Below is a small trained network, with its code and all its weights. Each question gives an input and a class and asks what happens when units are switched off, that is, made to give their printed mean instead of their output.

import numpy as np


def w(rows, s, z=0):
    codes = np.array(rows[::2]) - 128.0
    scale = np.full(codes.shape[1], s)
    scale[-1] = z or s
    return codes * scale


def f(y):
    return np.maximum(y, 0)


def log_softmax(a):
    a = a - a.max(-1, keepdims=True)
    return a - np.log(np.exp(a).sum(-1, keepdims=True))


def net(x, mask):
    res = np.array(x, float).reshape(1, 5) / 4 @ E
    y = f(res @ A[0][:, :-1].T + A[0][:, -1])
    res = res + np.where(mask, y, B[0][:, -1]) @ B[0][:, :-1]
    return log_softmax(res[-1] @ U[:, :-1].T + U[:, -1])


A, B = {}, {}
E = w([
[40,152,45],'x0',
[189,179,2],'x1',
[92,63,83],'x2',
[168,200,131],'x3',
[179,40,100],'x4',
],0.0084)
A[0] = w([
[179,71,165,158],'N1',
[141,135,8,136],'N2',
[148,136,91,188],'N3',
[132,130,128,102],'N4',
[160,149,212,116],'N5',
[124,137,200,159],'N6',
[179,183,87,232],'N7',
[118,115,56,100],'N8',
[198,128,218,255],'N9',
[79,171,158,106],'N10',
],0.014,0.0072)
B[0] = w([
[74,90,47,196],'N1',
[226,178,181,221],'N2',
[193,244,69,180],'N3',
[133,121,114,128],'N4',
[125,252,141,193],'N5',
[112,202,128,192],'N6',
[32,213,103,224],'N7',
[189,125,177,173],'N8',
[119,203,2,254],'N9',
[21,87,139,167],'N10',
],0.0085,0.013)
U = w([
[138,106,27,40],'0',
[158,125,163,6],'1',
[197,129,95,254],'2',
[10,77,139,124],'3',
[157,228,81,184],'4',
[198,102,130,69],'5',
],0.012,0.0066)

Each question gives the input, the list of numbers given to net, and the class t.
The units are the neurons (one row each of A and B). Each row of codes is followed by its name. A weight is (code - 128) times the scale printed after its matrix; where a second scale follows, it is the last column's (A, B and U).
mask holds one flag per neuron, in row order. A switched-off neuron (its flag False) gives its mean, the last column of its row in B, instead of its output. The means were averaged over made-up inputs and are rounded, as every weight is.
A unit's drop is (log p(t) with every unit on - log p(t) with that unit switched off) / (log p(t) with every unit on - log p(t) with every unit switched off).
The circuit of an input: a set's keep is (log p(t) with only the set's units on - log p(t) with every unit switched off) / (log p(t) with every unit on - log p(t) with every unit switched off). Starting from all 10 units, units are removed one at a time, each time the one whose removal leaves the highest keep (on an exact tie, the one counted first), for as long as the keep stays at least 0.8.
units of the circuit, in order: the units of the circuit, biggest drop first
top k neurons: the k neurons with the biggest drops, biggest first
drop when u is switched off: that unit's drop, to one decimal
input [4,-8,-1,2,-5], class 3: units of the circuit, in order	[N10]
input [-7,-1,8,-6,-3], class 0: units of the circuit, in order	[N7, N1, N2]
input [-4,-2,6,5,3], class 0: top 2 neurons	[N2, N1]
input [-7,-2,3,-2,4], class 0: units of the circuit, in order	[N1, N2]
input [8,0,-5,-8,-3], class 3: units of the circuit, in order	[N9, N10, N5]
input [-1,0,6,1,1], class 0: units of the circuit, in order	[N5, N6]
input [5,2,-8,-6,8], class 2: top 2 neurons	[N9, N5]
input [-1,-5,7,0,1], class 3: units of the circuit, in order	[N2, N3]
input [-6,1,8,4,7], class 0: units of the circuit, in order	[N1, N5]
input [3,-3,-4,-4,8], class 2: top 2 neurons	[N7, N10]
input [6,-6,-8,1,-8], class 3: drop when N10 is switched off	0.8
input [4,0,3,-4,2], class 2: drop when N7 is switched off	0.2
input [0,0,-5,-6,7], class 2: drop when N8 is switched off	-0.3
